Below is a small trained network, with its code and all its weights. Each question gives an input and a target symbol and asks what happens when units are switched off, that is, made to give their printed mean instead of their output.

import numpy as np


def w(rows, s, z=0):
    codes = np.array(rows[::2]) - 128.0
    scale = np.full(codes.shape[1], s)
    scale[-1] = z or s
    return codes * scale


def norm(h):
    return h / np.sqrt((h * h).mean(-1, keepdims=True) + 1e-5)


def f(y):
    return y / 2 * (1 + np.tanh(0.7978845608 * (y + 0.044715 * y**3)))


def softmax(a):
    e = np.exp(a - a.max(-1, keepdims=True))
    return e / e.sum(-1, keepdims=True)


def log_softmax(a):
    a = a - a.max(-1, keepdims=True)
    return a - np.log(np.exp(a).sum(-1, keepdims=True))


def net(x, mask):
    ids = ['ΞΠΣΦΨΩαδεητ'.index(c) for c in x.split()]
    T = len(ids)
    res = E[ids] + P[:T]
    u = 0
    for l in range(3):
        r = norm(res)
        for j in range(2):
            rows = slice(2 * j, 2 * j + 2)
            q, k, v = (r @ M[l][rows].T for M in (Q, K, V))
            z = softmax(np.where(np.tri(T) > 0, q @ k.T / 2**0.5, -1e9)) @ v
            o = O[l][rows]
            res = res + np.where(mask[u + j], z, o[:, -1]) @ o[:, :-1]
        u += 2
        y = f(norm(res) @ A[l][:, :-1].T + A[l][:, -1])
        res = res + np.where(mask[u : u + 8], y, B[l][:, -1]) @ B[l][:, :-1]
        u += 8
    return log_softmax(norm(res)[-1] @ U[:, :-1].T + U[:, -1])


Q, K, V, O, A, B = {}, {}, {}, {}, {}, {}
E = w([
[84,167,6,114,95,182,108,185,71],'Ξ',
[125,173,54,174,181,132,127,100,98],'Π',
[193,108,167,157,112,84,137,41,93],'Σ',
[57,169,172,164,139,167,31,82,97],'Φ',
[107,172,57,190,157,209,69,239,47],'Ψ',
[195,162,64,158,101,134,39,155,88],'Ω',
[224,70,50,150,117,155,129,154,93],'α',
[143,80,164,116,189,175,180,121,164],'δ',
[136,144,118,226,137,211,17,138,99],'ε',
[161,114,113,109,94,53,156,134,80],'η',
[119,172,159,187,82,48,114,146,93],'τ',
],0.014)
P = w([
[132,98,105,169,255,105,158,140,106],'0',
[120,103,88,79,141,100,61,107,132],'1',
[158,123,141,232,185,80,186,123,94],'2',
[116,104,102,93,112,126,77,130,154],'3',
[149,138,161,236,140,99,212,127,89],'4',
[113,97,124,90,98,140,86,135,157],'5',
[164,154,159,203,110,125,233,130,71],'6',
[107,93,139,88,69,162,93,140,154],'7',
[161,169,149,163,80,156,247,129,57],'8',
[123,94,157,89,68,154,98,136,156],'9',
],0.014)
Q[0] = w([
[108,145,72,146,118,104,106,79,11],'L0H1',
[164,18,131,133,67,194,106,88,62],'L0H1',
[28,188,104,51,58,64,165,170,202],'L0H2',
[108,203,49,72,104,37,175,90,3],'L0H2',
],0.0054)
K[0] = w([
[133,123,107,93,160,129,135,162,222],'L0H1',
[213,121,130,87,2,224,114,101,164],'L0H1',
[192,176,201,155,214,84,132,146,158],'L0H2',
[149,96,94,172,251,82,92,163,195],'L0H2',
],0.0064)
V[0] = w([
[191,111,166,4,167,98,141,119,44],'L0H1',
[79,51,183,59,175,103,111,175,56],'L0H1',
[63,162,106,175,148,123,121,112,60],'L0H2',
[133,55,164,194,199,118,41,70,188],'L0H2',
],0.0039)
O[0] = w([
[120,23,125,117,169,75,92,102,70,124],'L0H1',
[51,156,123,255,106,53,120,191,220,169],'L0H1',
[134,213,144,119,113,88,94,108,148,187],'L0H2',
[138,146,150,152,131,132,139,132,184,253],'L0H2',
],0.0082,0.0032)
A[0] = w([
[69,160,214,156,254,206,173,157,88,89],'L0N1',
[153,98,175,96,51,118,108,96,133,1],'L0N2',
[63,59,75,33,91,97,115,211,190,83],'L0N3',
[100,150,20,104,167,148,118,86,138,159],'L0N4',
[154,133,154,200,170,166,101,108,112,81],'L0N5',
[25,123,137,48,187,51,109,128,191,139],'L0N6',
[105,98,139,42,96,140,92,167,100,134],'L0N7',
[217,87,158,190,160,115,198,140,92,51],'L0N8',
],0.0067,0.0045)
B[0] = w([
[183,145,77,170,83,78,138,106,117,253],'L0N1',
[115,99,126,104,73,124,36,81,95,117],'L0N2',
[151,96,100,68,101,55,200,172,127,173],'L0N3',
[104,147,168,165,238,102,118,155,172,165],'L0N4',
[93,113,127,105,119,100,184,154,155,194],'L0N5',
[41,126,126,193,107,71,255,149,225,168],'L0N6',
[183,212,125,85,82,99,155,172,139,156],'L0N7',
[8,206,101,145,122,136,85,123,123,235],'L0N8',
],0.0083,0.0045)
Q[1] = w([
[236,54,138,55,158,157,212,155,254],'L1H1',
[113,134,122,2,136,126,100,120,123],'L1H1',
[36,127,145,8,175,97,55,118,178],'L1H2',
[166,73,109,101,129,45,190,137,72],'L1H2',
],0.0082)
K[1] = w([
[169,145,143,205,163,170,252,112,96],'L1H1',
[124,203,118,179,164,139,175,72,59],'L1H1',
[123,128,108,200,254,63,126,98,150],'L1H2',
[147,85,141,51,133,89,193,123,58],'L1H2',
],0.0092)
V[1] = w([
[105,71,58,188,146,124,97,155,229],'L1H1',
[84,113,135,142,98,211,144,137,78],'L1H1',
[160,189,55,98,227,128,104,67,113],'L1H2',
[143,90,157,171,253,193,206,115,81],'L1H2',
],0.0064)
O[1] = w([
[204,151,100,76,124,137,128,82,101,255],'L1H1',
[117,31,79,174,118,157,197,159,131,80],'L1H1',
[146,66,74,121,142,179,254,89,184,131],'L1H2',
[136,209,19,166,68,199,113,92,185,127],'L1H2',
],0.0061,0.0063)
A[1] = w([
[102,127,127,101,78,166,199,104,146,66],'L1N1',
[82,81,163,2,158,58,102,131,195,59],'L1N2',
[209,126,158,193,115,136,119,93,104,91],'L1N3',
[166,159,135,83,81,39,98,104,149,100],'L1N4',
[115,97,154,137,186,208,139,177,209,108],'L1N5',
[89,92,175,151,162,81,137,103,130,194],'L1N6',
[67,32,113,131,222,172,175,206,155,35],'L1N7',
[144,118,179,155,69,96,85,53,170,3],'L1N8',
],0.0089,0.0034)
B[1] = w([
[129,189,149,82,103,145,97,138,101,169],'L1N1',
[109,139,135,122,33,94,201,41,141,206],'L1N2',
[127,160,98,51,135,128,189,117,127,254],'L1N3',
[174,146,65,240,131,203,144,130,161,206],'L1N4',
[83,101,155,177,161,189,147,124,98,208],'L1N5',
[138,120,57,94,179,254,73,198,129,212],'L1N6',
[134,80,106,120,172,206,188,180,118,163],'L1N7',
[69,79,85,117,123,126,154,173,77,174],'L1N8',
],0.0097,0.003)
Q[2] = w([
[134,234,112,142,180,63,185,132,1],'L2H1',
[104,192,202,136,112,154,185,145,5],'L2H1',
[106,41,68,140,160,59,28,143,181],'L2H2',
[150,175,127,168,149,122,183,164,21],'L2H2',
],0.009)
K[2] = w([
[121,82,111,109,63,180,92,170,168],'L2H1',
[142,126,173,87,9,140,105,168,120],'L2H1',
[132,109,108,143,210,107,131,124,182],'L2H2',
[129,99,156,103,37,189,100,180,129],'L2H2',
],0.014)
V[2] = w([
[44,157,111,214,162,148,91,78,102],'L2H1',
[29,227,63,3,115,99,201,177,157],'L2H1',
[169,140,191,97,183,124,115,190,255],'L2H2',
[203,156,70,199,179,130,144,147,104],'L2H2',
],0.0072)
O[2] = w([
[116,220,249,131,163,164,163,106,80,225],'L2H1',
[72,113,147,93,116,181,221,246,172,203],'L2H1',
[235,72,65,176,164,227,205,219,89,103],'L2H2',
[131,58,172,14,2,67,113,144,82,254],'L2H2',
],0.0077,0.007)
A[2] = w([
[110,132,20,255,100,175,179,137,186,2],'L2N1',
[228,30,88,118,92,120,137,138,49,135],'L2N2',
[146,114,139,109,72,157,172,16,212,114],'L2N3',
[188,163,135,183,118,91,71,82,127,244],'L2N4',
[166,147,105,131,129,124,157,104,57,160],'L2N5',
[178,79,209,107,175,78,117,108,52,136],'L2N6',
[115,111,133,85,93,153,136,237,187,102],'L2N7',
[121,114,134,101,212,133,13,224,106,31],'L2N8',
],0.01,0.0047)
B[2] = w([
[120,150,135,198,18,192,73,155,188,223],'L2N1',
[85,138,182,186,186,118,162,70,147,204],'L2N2',
[128,132,123,158,130,139,46,160,90,223],'L2N3',
[112,100,115,88,161,235,131,115,105,195],'L2N4',
[157,74,130,108,86,98,116,114,162,231],'L2N5',
[154,115,156,119,88,131,66,224,251,175],'L2N6',
[119,84,113,61,154,161,92,80,168,254],'L2N7',
[112,161,31,197,165,58,125,154,2,141],'L2N8',
],0.012,0.0053)
U = w([
[26,189,147,130,132,120,64,50,190,41],'Ξ',
[161,122,187,116,131,141,68,224,114,84],'Π',
[113,94,82,152,134,103,134,153,67,253],'Σ',
[153,82,185,157,152,86,133,120,206,202],'Φ',
[173,86,129,131,47,64,215,134,95,137],'Ψ',
[129,145,88,212,44,178,130,130,177,123],'Ω',
[80,52,134,193,113,134,145,32,107,151],'α',
[67,2,137,125,118,213,210,176,109,95],'δ',
[155,203,58,62,79,84,146,75,171,140],'ε',
[102,184,179,172,177,162,195,140,128,149],'η',
[230,112,124,117,124,204,114,69,97,107],'τ',
],0.009,0.0039)

Each question gives the input, a string of symbols that net reads in full, and the target symbol t.
The units are the heads (2 rows each of Q, K, V and O) and the neurons (one row each of A and B). Each row of codes is followed by its name. A weight is (code - 128) times the scale printed after its matrix; where a second scale follows, it is the last column's (O, A, B and U).
mask holds one flag per unit, layer by layer, with each layer's heads first. A switched-off unit (its flag False) gives its mean, the last column of its rows in O or B, instead of its output. The means were averaged over made-up inputs and are rounded, as every weight is.
A unit's drop is (log p(t) with every unit on - log p(t) with that unit switched off) / (log p(t) with every unit on - log p(t) with every unit switched off).
The circuit of an input: a set's keep is (log p(t) with only the set's units on - log p(t) with every unit switched off) / (log p(t) with every unit on - log p(t) with every unit switched off). Starting from the 12 units with the biggest drops (on a tie, the unit counted first), units are removed one at a time, each time the one whose removal leaves the highest keep (on an exact tie, the one counted first), for as long as the keep stays at least 0.8.
units of the circuit, in order: the units of the circuit, biggest drop first
unit that matters most: the unit with the biggest drop
top k neurons: the k neurons with the biggest drops, biggest first
k most important neurons of layer l: the k neurons of layer l with the biggest drops, biggest first
heads that matter: for each layer, one digit per head in row order, 1 if its drop is at least 0.15 and else 0, layers parted by /
input δ Σ δ, target Ξ: units of the circuit, in order => [L2H2, L1N8]
input δ Ξ Φ Ξ δ δ δ α ε, target α: units of the circuit, in order => [L2H1, L2N2, L1H2]
input δ τ Φ, target Π: unit that matters most => L1N4
input Φ η ε, target Σ: units of the circuit, in order => [L1H2, L2N8, L1N6]
input Σ Φ Ξ Σ η, target Ξ: units of the circuit, in order => [L2H2, L1N8]
input δ Ω ε, target Φ: heads that matter => 00 / 01 / 01
input ε δ Φ Ξ Ψ δ Φ, target Ω: top 3 neurons => [L0N4, L2N1, L1N1]
input Ξ η δ Φ Φ Φ α, target η: units of the circuit, in order => [L2H2, L2H1]
input δ Ψ δ Ξ δ ε ε α, target Φ: units of the circuit, in order => [L2N2, L1H2, L2N6]
input δ Φ δ τ ε, target Π: units of the circuit, in order => [L1H2, L2N6]
input δ Φ η, target η: heads that matter => 00 / 00 / 10
input Φ Ω Ξ Ξ Φ τ δ, target Π: units of the circuit, in order => [L0N4, L1H2, L2N6]
input α δ ε η δ ε η Φ ε, target η: units of the circuit, in order => [L2H2, L1H2, L2N1]
input Ψ Φ Σ Φ Φ α, target Φ: top 2 neurons => [L0N8, L2N2]
input α τ Φ Σ δ Ξ, target ε: top 2 neurons => [L0N7, L0N3]
input δ Ψ η ε, target Π: top 3 neurons => [L0N8, L1N2, L2N6]
input ε δ Π Ξ Ω, target δ: heads that matter => 00 / 01 / 10
input τ δ ε η δ, target Σ: top 4 neurons => [L0N8, L1N6, L1N4, L1N2]
input Φ Φ Σ, target η: unit that matters most => L2H1
input δ δ ε Φ α, target η: units of the circuit, in order => [L2H1, L2H2]
input Φ δ ε Σ Σ Φ δ, target η: heads that matter => 00 / 00 / 01
input Σ Φ α δ Φ Ω Φ, target Φ: heads that matter => 00 / 01 / 10
input Ω Φ τ δ δ, target Ω: units of the circuit, in order => [L2N1, L0N8, L2H1]
input δ δ τ, target Ω: top neuron => [L2N1]
input Π Ψ δ η ε, target Σ: 2 most important neurons of layer 1 => [L1N4, L1N2]
input Σ δ α δ Ξ Ξ, target ε: top 3 neurons => [L0N7, L0N3, L2N4]
input Σ δ Φ τ, target Ω: units of the circuit, in order => [L1N4]
input α δ α, target Ω: top 2 neurons => [L0N8, L2N1]
